Below are the code and all the weights of a small trained network. Each question names an input and a target symbol and asks about switching units off, where a switched-off unit gives its printed mean instead of its output.

import numpy as np


def w(rows, s, z=0):
    codes = np.array(rows[::2]) - 128.0
    scale = np.full(codes.shape[1], s)
    scale[-1] = z or s
    return codes * scale


def f(y):
    return np.maximum(y, 0)


def softmax(a):
    e = np.exp(a - a.max(-1, keepdims=True))
    return e / e.sum(-1, keepdims=True)


def log_softmax(a):
    a = a - a.max(-1, keepdims=True)
    return a - np.log(np.exp(a).sum(-1, keepdims=True))


def net(x, mask):
    ids = ['γδεηλμξπσφω'.index(c) for c in x.split()]
    T = len(ids)
    res = E[ids] + P[:T]
    r = res
    for j in range(2):
        rows = slice(2 * j, 2 * j + 2)
        q, k, v = (r @ M[0][rows].T for M in (Q, K, V))
        z = softmax(np.where(np.tri(T) > 0, q @ k.T / 2**0.5, -1e9)) @ v
        o = O[0][rows]
        res = res + np.where(mask[j], z, o[:, -1]) @ o[:, :-1]
    y = f(res @ A[0][:, :-1].T + A[0][:, -1])
    res = res + np.where(mask[2:10], y, B[0][:, -1]) @ B[0][:, :-1]
    return log_softmax(res[-1] @ U[:, :-1].T + U[:, -1])


Q, K, V, O, A, B = {}, {}, {}, {}, {}, {}
E = w([
[73,92,121],'γ',
[132,155,123],'δ',
[152,168,102],'ε',
[112,84,119],'η',
[151,90,99],'λ',
[153,88,107],'μ',
[87,102,164],'ξ',
[136,187,91],'π',
[173,141,202],'σ',
[82,2,89],'φ',
[188,81,107],'ω',
],0.03)
P = w([
[156,145,9],'0',
[158,102,140],'1',
[156,106,137],'2',
[163,110,142],'3',
[169,108,143],'4',
[177,112,145],'5',
[175,117,140],'6',
[168,118,136],'7',
],0.015)
Q[0] = w([
[81,189,237],'H1',
[61,8,50],'H1',
[52,168,122],'H2',
[59,116,247],'H2',
],0.014)
K[0] = w([
[149,141,250],'H1',
[93,126,78],'H1',
[116,135,139],'H2',
[61,106,200],'H2',
],0.018)
V[0] = w([
[253,99,146],'H1',
[134,84,178],'H1',
[119,122,170],'H2',
[135,90,123],'H2',
],0.016)
O[0] = w([
[114,153,1,249],'H1',
[200,141,103,60],'H1',
[223,130,99,32],'H2',
[137,150,103,150],'H2',
],0.0093,0.012)
A[0] = w([
[92,138,200,1],'N1',
[173,234,78,111],'N2',
[102,163,218,160],'N3',
[218,56,125,184],'N4',
[14,74,81,109],'N5',
[144,146,174,78],'N6',
[106,124,191,44],'N7',
[126,245,192,227],'N8',
],0.012,0.0061)
B[0] = w([
[121,206,179,137],'N1',
[96,117,225,213],'N2',
[139,241,112,144],'N3',
[14,184,159,158],'N4',
[221,119,166,253],'N5',
[61,247,26,129],'N6',
[160,157,100,137],'N7',
[2,22,62,147],'N8',
],0.0078,0.02)
U = w([
[167,254,131,177],'γ',
[117,90,146,58],'δ',
[113,19,164,27],'ε',
[116,97,136,129],'η',
[168,112,98,254],'λ',
[173,174,91,217],'μ',
[93,105,158,33],'ξ',
[173,147,203,145],'π',
[32,142,92,180],'σ',
[79,108,147,111],'φ',
[194,156,65,118],'ω',
],0.012,0.0052)

Each question gives the input, a string of symbols that net reads in full, and the target symbol t.
The units are the heads (2 rows each of Q, K, V and O) and the neurons (one row each of A and B). Each row of codes is followed by its name. A weight is (code - 128) times the scale printed after its matrix; where a second scale follows, it is the last column's (O, A, B and U).
mask holds one flag per unit, heads first, then neurons. A switched-off unit (its flag False) gives its mean, the last column of its rows in O or B, instead of its output. The means were averaged over made-up inputs and are rounded, as every weight is.
A unit's drop is (log p(t) with every unit on - log p(t) with that unit switched off) / (log p(t) with every unit on - log p(t) with every unit switched off).
The circuit of an input: a set's keep is (log p(t) with only the set's units on - log p(t) with every unit switched off) / (log p(t) with every unit on - log p(t) with every unit switched off). Starting from all 10 units, units are removed one at a time, each time the one whose removal leaves the highest keep (on an exact tie, the one counted first), for as long as the keep stays at least 0.8.
circuit, biggest first: the units of the circuit, biggest drop first
most important unit: the unit with the biggest drop
k most important neurons: the k neurons with the biggest drops, biggest first
heads that matter: for each layer, one digit per head in row order, 1 if its drop is at least 0.15 and else 0, layers parted by /
drop when u is switched off: that unit's drop, to one decimal
input ω π γ λ, target ω: circuit, biggest first	H1; N5
input σ μ ω, target σ: most important unit	N4
input λ ξ η η μ φ ε η, target λ: heads that matter	00
input ξ λ μ ε ξ π ε, target σ: heads that matter	00
input ε λ λ ε σ π μ ω, target ε: heads that matter	11
input γ π δ γ, target γ: heads that matter	10
input ξ π π π λ δ, target σ: 2 most important neurons	N5; N8
input σ π ξ λ ω, target σ: circuit, biggest first	N4; N5
input π ξ δ λ ξ ω γ, target π: circuit, biggest first	H1; N5; N3
input π φ φ π π π δ, target σ: 2 most important neurons	N8; N5
input λ ω λ δ π γ, target λ: 3 most important neurons	N2; N5; N4
input π ξ γ λ γ η λ, target π: drop when H1 is switched off	1.1
input π σ π π π π γ, target π: drop when N5 is switched off	0.2
input π λ ω, target π: drop when N5 is switched off	0.2
input γ π λ ξ π μ μ γ, target γ: most important unit	H1
